Here is a tiny trained network, its code and every weight. The questions are about switching its units off for an input and a class, where a switched-off unit gives its printed mean instead of its output.

import numpy as np


def w(rows, s, z=0):
    codes = np.array(rows[::2]) - 128.0
    scale = np.full(codes.shape[1], s)
    scale[-1] = z or s
    return codes * scale


def norm(h):
    return h / np.sqrt((h * h).mean(-1, keepdims=True) + 1e-5)


def f(y):
    return y / 2 * (1 + np.tanh(0.7978845608 * (y + 0.044715 * y**3)))


def log_softmax(a):
    a = a - a.max(-1, keepdims=True)
    return a - np.log(np.exp(a).sum(-1, keepdims=True))


def net(x, mask):
    res = np.array(x, float).reshape(1, 4) / 4 @ E
    u = 0
    for l in range(2):
        y = f(norm(res) @ A[l][:, :-1].T + A[l][:, -1])
        res = res + np.where(mask[u : u + 4], y, B[l][:, -1]) @ B[l][:, :-1]
        u += 4
    return log_softmax(norm(res)[-1] @ U[:, :-1].T + U[:, -1])


A, B = {}, {}
E = w([
[111,196,137,3,108,215,192,161,63,96],'x0',
[122,16,162,130,203,183,242,92,92,174],'x1',
[109,107,189,156,43,113,125,162,80,160],'x2',
[72,34,104,85,79,33,195,140,147,75],'x3',
],0.0059)
A[0] = w([
[70,57,28,71,78,58,196,115,167,83,2],'L0N1',
[126,27,110,120,150,165,155,108,68,165,77],'L0N2',
[155,35,204,118,2,137,130,235,138,184,112],'L0N3',
[82,154,50,78,234,115,146,24,193,62,5],'L0N4',
],0.0065,0.0039)
B[0] = w([
[205,163,131,73,156,146,74,120,135,217,253],'L0N1',
[173,178,77,102,114,24,205,150,123,55,198],'L0N2',
[87,141,134,86,152,138,94,47,106,173,247],'L0N3',
[10,118,166,148,90,120,128,67,53,182,191],'L0N4',
],0.012,0.0043)
A[1] = w([
[66,219,78,96,75,50,27,165,120,83,2],'L1N1',
[64,119,116,5,112,186,157,209,129,122,87],'L1N2',
[175,134,76,70,53,93,63,163,143,114,75],'L1N3',
[151,1,122,116,77,125,134,97,169,136,218],'L1N4',
],0.007,0.0043)
B[1] = w([
[108,68,163,82,180,104,191,101,52,82,253],'L1N1',
[104,90,128,247,138,112,25,204,204,98,190],'L1N2',
[222,152,71,186,191,124,211,166,169,101,207],'L1N3',
[136,195,179,204,145,214,84,189,138,49,192],'L1N4',
],0.012,0.0036)
U = w([
[151,117,167,117,172,83,245,130,108,64,6],'0',
[20,115,167,113,98,131,91,53,85,182,215],'1',
[251,151,136,88,158,211,90,134,172,218,181],'2',
[76,94,147,218,102,134,64,187,243,56,152],'3',
[154,126,74,94,69,125,128,87,131,158,253],'4',
],0.012,0.0015)

Each question gives the input, the list of numbers given to net, and the class t.
The units are the neurons (one row each of A and B). Each row of codes is followed by its name. A weight is (code - 128) times the scale printed after its matrix; where a second scale follows, it is the last column's (A, B and U).
mask holds one flag per neuron, layer by layer. A switched-off neuron (its flag False) gives its mean, the last column of its row in B, instead of its output. The means were averaged over made-up inputs and are rounded, as every weight is.
A unit's drop is (log p(t) with every unit on - log p(t) with that unit switched off) / (log p(t) with every unit on - log p(t) with every unit switched off).
The circuit of an input: a set's keep is (log p(t) with only the set's units on - log p(t) with every unit switched off) / (log p(t) with every unit on - log p(t) with every unit switched off). Starting from all 8 units, units are removed one at a time, each time the one whose removal leaves the highest keep (on an exact tie, the one counted first), for as long as the keep stays at least 0.8.
circuit, biggest first: the units of the circuit, biggest drop first
unit that matters most: the unit with the biggest drop
k most important neurons: the k neurons with the biggest drops, biggest first
k most important neurons of layer l: the k neurons of layer l with the biggest drops, biggest first
input [7,-1,2,-5], class 3: 2 most important neurons : [L1N2, L0N1]
input [-2,-6,-2,1], class 0: unit that matters most : L1N1
input [-3,5,-8,-8], class 1: circuit, biggest first : [L0N4, L0N1]
input [-7,-4,-8,-4], class 1: circuit, biggest first : [L0N4, L1N3]
input [8,3,6,-3], class 3: 3 most important neurons : [L1N2, L0N1, L0N4]
input [-6,-6,8,-2], class 1: 3 most important neurons of layer 0 : [L0N2, L0N3, L0N1]
input [5,-7,7,-1], class 0: 3 most important neurons : [L1N1, L0N4, L1N3]
input [-6,4,-4,-3], class 3: 4 most important neurons : [L0N1, L0N3, L1N1, L1N4]
input [-6,4,3,4], class 3: 2 most important neurons of layer 1 : [L1N4, L1N1]
input [7,-7,1,-5], class 0: 2 most important neurons : [L1N1, L0N1]
input [-2,-8,-3,-4], class 0: 2 most important neurons : [L1N1, L0N1]
input [1,7,4,-6], class 0: 2 most important neurons : [L0N2, L0N1]
input [-5,-5,-6,4], class 1: 2 most important neurons of layer 0 : [L0N4, L0N2]
input [-8,5,-1,3], class 3: circuit, biggest first : [L1N4]
input [-7,2,-6,1], class 3: 3 most important neurons : [L1N4, L0N3, L1N1]
input [0,-7,-8,-1], class 1: 3 most important neurons : [L0N4, L0N2, L1N3]
input [6,-8,3,8], class 0: 3 most important neurons : [L1N1, L1N3, L1N4]
input [-8,7,3,-1], class 3: 3 most important neurons of layer 1 : [L1N4, L1N1, L1N3]
input [2,-6,-5,7], class 2: 2 most important neurons of layer 0 : [L0N1, L0N2]
input [3,5,8,3], class 1: 3 most important neurons of layer 1 : [L1N3, L1N1, L1N2]
